Below are the code and all the weights of a small trained network. Each question names an input and a target symbol and asks about switching units off, where a switched-off unit gives its printed mean instead of its output.

import numpy as np


def w(rows, s, z=0):
    codes = np.array(rows[::2]) - 128.0
    scale = np.full(codes.shape[1], s)
    scale[-1] = z or s
    return codes * scale


def norm(h):
    return h / np.sqrt((h * h).mean(-1, keepdims=True) + 1e-5)


def f(y):
    return np.maximum(y, 0)


def softmax(a):
    e = np.exp(a - a.max(-1, keepdims=True))
    return e / e.sum(-1, keepdims=True)


def log_softmax(a):
    a = a - a.max(-1, keepdims=True)
    return a - np.log(np.exp(a).sum(-1, keepdims=True))


def net(x, mask):
    ids = ['βγεζηθλξπσφω'.index(c) for c in x.split()]
    T = len(ids)
    res = E[ids] + P[:T]
    u = 0
    for l in range(2):
        q, k, v = (norm(res) @ M[l].T for M in (Q, K, V))
        z = softmax(np.where(np.tri(T) > 0, q @ k.T / 2**0.5, -1e9)) @ v
        res = res + np.where(mask[u], z, O[l][:, -1]) @ O[l][:, :-1]
        u += 1
        y = f(norm(res) @ A[l][:, :-1].T + A[l][:, -1])
        res = res + np.where(mask[u : u + 4], y, B[l][:, -1]) @ B[l][:, :-1]
        u += 4
    return log_softmax(norm(res)[-1] @ U[:, :-1].T + U[:, -1])


Q, K, V, O, A, B = {}, {}, {}, {}, {}, {}
E = w([
[90,141,142,186,150],'β',
[159,98,174,127,103],'γ',
[158,112,130,127,55],'ε',
[57,164,92,171,113],'ζ',
[71,168,83,186,112],'η',
[141,98,169,106,110],'θ',
[129,82,207,110,234],'λ',
[173,106,135,119,48],'ξ',
[140,68,28,52,122],'π',
[33,136,141,140,98],'σ',
[124,132,116,151,252],'φ',
[187,94,178,178,131],'ω',
],0.018)
P = w([
[129,23,69,92,189],'0',
[127,12,67,85,168],'1',
[126,32,88,85,175],'2',
[133,47,103,90,182],'3',
[129,56,119,103,189],'4',
[128,66,130,113,183],'5',
[123,74,152,121,189],'6',
[125,93,157,133,188],'7',
[124,91,182,138,197],'8',
[121,102,197,154,199],'9',
[118,119,225,166,209],'10',
[110,90,234,161,213],'11',
[105,54,254,181,215],'12',
],0.0069)
Q[0] = w([
[128,220,108,73,99],'L0H0',
[54,8,149,175,123],'L0H0',
],0.012)
K[0] = w([
[113,38,102,139,166],'L0H0',
[176,249,181,115,125],'L0H0',
],0.012)
V[0] = w([
[174,40,98,192,188],'L0H0',
[254,244,82,132,142],'L0H0',
],0.014)
O[0] = w([
[145,248,143,97,101,211],'L0H0',
[180,130,52,172,122,7],'L0H0',
],0.017,0.013)
A[0] = w([
[52,108,131,114,114,233],'L0N0',
[185,127,150,71,173,253],'L0N1',
[200,128,115,66,155,22],'L0N2',
[111,105,148,134,5,92],'L0N3',
],0.019,0.0019)
B[0] = w([
[25,64,153,141,43,254],'L0N0',
[255,50,88,29,161,247],'L0N1',
[151,218,84,178,59,155],'L0N2',
[218,82,119,58,242,197],'L0N3',
],0.0098,0.009)
Q[1] = w([
[92,74,158,161,98],'L1H0',
[146,186,254,12,81],'L1H0',
],0.012)
K[1] = w([
[100,106,118,94,153],'L1H0',
[174,133,252,246,235],'L1H0',
],0.014)
V[1] = w([
[157,96,199,171,107],'L1H0',
[179,116,155,120,2],'L1H0',
],0.027)
O[1] = w([
[154,180,142,177,114,245],'L1H0',
[109,121,174,248,88,251],'L1H0',
],0.017,0.0026)
A[1] = w([
[82,146,30,156,95,165],'L1N0',
[91,164,135,125,193,253],'L1N1',
[5,158,69,142,121,118],'L1N2',
[65,126,69,72,114,137],'L1N3',
],0.025,0.0054)
B[1] = w([
[162,142,80,111,7,141],'L1N0',
[117,149,78,208,151,254],'L1N1',
[191,91,132,163,226,250],'L1N2',
[84,136,72,97,108,225],'L1N3',
],0.021,0.0084)
U = w([
[108,199,122,188,123,99],'β',
[101,131,167,123,128,92],'γ',
[178,57,105,138,116,135],'ε',
[162,14,71,180,140,131],'ζ',
[224,2,46,190,133,153],'η',
[53,89,175,118,129,134],'θ',
[130,199,181,96,243,2],'λ',
[250,7,86,143,141,144],'ξ',
[137,110,49,135,67,221],'π',
[45,5,153,147,162,159],'σ',
[142,202,47,96,177,144],'φ',
[175,202,137,201,93,150],'ω',
],0.0084,0.0071)

Each question gives the input, a string of symbols that net reads in full, and the target symbol t.
The units are the heads (2 rows each of Q, K, V and O) and the neurons (one row each of A and B). Each row of codes is followed by its name. A weight is (code - 128) times the scale printed after its matrix; where a second scale follows, it is the last column's (O, A, B and U).
mask holds one flag per unit, layer by layer, with each layer's heads first. A switched-off unit (its flag False) gives its mean, the last column of its rows in O or B, instead of its output. The means were averaged over made-up inputs and are rounded, as every weight is.
A unit's drop is (log p(t) with every unit on - log p(t) with that unit switched off) / (log p(t) with every unit on - log p(t) with every unit switched off).
The circuit of an input: a set's keep is (log p(t) with only the set's units on - log p(t) with every unit switched off) / (log p(t) with every unit on - log p(t) with every unit switched off). Starting from all 10 units, units are removed one at a time, each time the one whose removal leaves the highest keep (on an exact tie, the one counted first), for as long as the keep stays at least 0.8.
circuit, biggest first: the units of the circuit, biggest drop first
most important unit: the unit with the biggest drop
k most important neurons: the k neurons with the biggest drops, biggest first
k most important neurons of layer l: the k neurons of layer l with the biggest drops, biggest first
drop when u is switched off: that unit's drop, to one decimal
input β ξ ζ λ ω ξ, target ω: 2 most important neurons of layer 0 : L0N0; L0N2
input η β θ γ β ε φ λ, target φ: circuit, biggest first : L1H0; L1N1
input π γ σ σ ε, target σ: most important unit : L0H0
input φ ω η π γ ξ π ω λ, target ω: circuit, biggest first : L1H0; L1N2; L0H0
input π η ω θ φ ω λ, target ω: circuit, biggest first : L0N3; L0H0; L1H0; L0N1
input ω γ φ, target ω: 3 most important neurons of layer 0 : L0N3; L0N2; L0N1
input ε β φ λ, target φ: 2 most important neurons of layer 1 : L1N2; L1N1
input ω ζ θ θ ε ζ ε σ ξ σ π σ π, target σ: circuit, biggest first : L0H0; L0N0
input ω φ ε φ φ φ φ, target φ: 2 most important neurons : L0N0; L1N2
input ξ β φ σ π π, target π: 2 most important neurons of layer 1 : L1N3; L1N2
input θ ξ π η ω, target ω: 3 most important neurons : L1N2; L0N3; L0N0
input φ β θ φ η ξ ω, target ω: 2 most important neurons : L0N3; L1N2
input ω θ σ ω π ω σ φ σ, target φ: 2 most important neurons : L1N3; L0N2
input β ξ λ ω φ π θ φ φ ξ, target φ: circuit, biggest first : L1H0
input σ η ω σ ξ γ π σ σ σ σ π, target σ: drop when L0H0 is switched off : 1.3
input φ γ γ ω β, target ω: drop when L0H0 is switched off : 0.4
input ζ ω γ, target ω: drop when L1H0 is switched off : 0.3
input φ σ ω ω ζ, target ω: 2 most important neurons : L0N3; L1N0
